Here is a tiny trained network, its code and every weight. The questions are about switching its units off for an input and a class, where a switched-off unit gives its printed mean instead of its output.

import numpy as np


def w(rows, s, z=0):
    codes = np.array(rows[::2]) - 128.0
    scale = np.full(codes.shape[1], s)
    scale[-1] = z or s
    return codes * scale


def f(y):
    return y / 2 * (1 + np.tanh(0.7978845608 * (y + 0.044715 * y**3)))


def log_softmax(a):
    a = a - a.max(-1, keepdims=True)
    return a - np.log(np.exp(a).sum(-1, keepdims=True))


def net(x, mask):
    res = np.array(x, float).reshape(1, 3) / 4 @ E
    y = f(res @ A[0][:, :-1].T + A[0][:, -1])
    res = res + np.where(mask, y, B[0][:, -1]) @ B[0][:, :-1]
    return log_softmax(res[-1] @ U[:, :-1].T + U[:, -1])


A, B = {}, {}
E = w([
[92,184,187,151,114,65,179],'x0',
[152,90,67,78,163,65,170],'x1',
[169,175,135,7,37,92,148],'x2',
],0.013)
A[0] = w([
[101,110,138,130,149,133,163,93],'N1',
[153,204,164,101,46,105,156,183],'N2',
[133,189,157,102,76,106,122,156],'N3',
[170,76,88,89,142,133,123,145],'N4',
[127,111,116,127,168,128,131,83],'N5',
[135,141,144,103,138,156,115,139],'N6',
[95,156,159,197,150,97,174,213],'N7',
[75,110,111,159,159,156,78,85],'N8',
[99,184,159,137,56,148,135,2],'N9',
[125,120,135,163,126,119,178,115],'N10',
[113,113,147,187,176,134,128,112],'N11',
[155,204,112,109,103,103,152,188],'N12',
[81,124,161,170,108,186,112,208],'N13',
[128,159,159,96,63,104,153,174],'N14',
[58,179,151,156,132,114,181,195],'N15',
[151,197,156,114,60,121,155,163],'N16',
[120,157,134,176,163,101,126,121],'N17',
[75,159,155,173,146,139,124,139],'N18',
[164,108,90,102,149,125,102,29],'N19',
[184,117,113,95,126,165,96,98],'N20',
[143,82,107,112,134,81,138,209],'N21',
[137,131,103,98,121,57,253,162],'N22',
],0.015,0.0049)
B[0] = w([
[86,102,147,131,152,124,113,144],'N1',
[68,102,84,20,108,153,104,248],'N2',
[100,134,69,64,149,152,123,209],'N3',
[152,185,82,98,77,95,156,189],'N4',
[118,110,105,124,79,157,135,149],'N5',
[139,182,128,140,160,117,114,140],'N6',
[196,78,239,145,144,57,62,233],'N7',
[89,146,136,187,179,195,118,206],'N8',
[138,151,83,50,53,112,149,180],'N9',
[88,98,194,134,186,106,128,156],'N10',
[61,137,134,135,198,161,79,220],'N11',
[98,86,106,67,170,130,95,203],'N12',
[213,159,151,195,156,127,117,223],'N13',
[72,67,76,1,160,164,111,217],'N14',
[203,109,184,123,127,39,118,218],'N15',
[114,106,73,30,151,148,145,220],'N16',
[131,92,153,170,200,139,121,184],'N17',
[207,178,154,149,91,121,152,209],'N18',
[152,133,124,63,64,107,168,158],'N19',
[189,158,159,131,115,101,137,170],'N20',
[179,134,98,11,99,71,131,183],'N21',
[94,28,187,39,181,86,86,231],'N22',
],0.0097,0.016)
U = w([
[148,83,173,65,140,57,125,125],'0',
[203,182,72,87,57,126,150,253],'1',
[83,137,179,116,99,137,207,13],'2',
[156,143,187,238,168,144,114,156],'3',
[10,105,34,62,156,172,124,152],'4',
[58,125,141,136,128,188,159,34],'5',
],0.011,0.0045)

Each question gives the input, the list of numbers given to net, and the class t.
The units are the neurons (one row each of A and B). Each row of codes is followed by its name. A weight is (code - 128) times the scale printed after its matrix; where a second scale follows, it is the last column's (A, B and U).
mask holds one flag per neuron, in row order. A switched-off neuron (its flag False) gives its mean, the last column of its row in B, instead of its output. The means were averaged over made-up inputs and are rounded, as every weight is.
A unit's drop is (log p(t) with every unit on - log p(t) with that unit switched off) / (log p(t) with every unit on - log p(t) with every unit switched off).
The circuit of an input: a set's keep is (log p(t) with only the set's units on - log p(t) with every unit switched off) / (log p(t) with every unit on - log p(t) with every unit switched off). Starting from the 12 units with the biggest drops (on a tie, the unit counted first), units are removed one at a time, each time the one whose removal leaves the highest keep (on an exact tie, the one counted first), for as long as the keep stays at least 0.8.
units of the circuit, in order: the units of the circuit, biggest drop first
top k neurons: the k neurons with the biggest drops, biggest first
drop of u: that unit's drop, to one decimal
input [8,-6,4], class 4: units of the circuit, in order	[N2]
input [2,-6,1], class 1: units of the circuit, in order	[N22 N9]
input [-3,-5,2], class 1: top 2 neurons	[N11 N22]
input [-6,8,3], class 1: top 2 neurons	[N4 N7]
input [8,-1,3], class 4: top 3 neurons	[N2 N14 N3]
input [-3,6,-4], class 4: top 4 neurons	[N7 N18 N15 N13]
input [-1,4,3], class 4: top 4 neurons	[N7 N15 N13 N18]
input [-1,3,-1], class 1: top 2 neurons	[N7 N14]
input [8,5,4], class 4: top 2 neurons	[N2 N14]
input [-4,8,8], class 4: top 4 neurons	[N7 N15 N14 N2]
input [-4,3,-7], class 3: top 3 neurons	[N2 N14 N16]
input [-7,-4,5], class 1: drop of N20	0.4
input [-7,-1,-3], class 3: drop of N2	0.2
input [-4,5,-4], class 1: drop of N16	0.1
input [-6,4,4], class 1: top neuron	[N4]
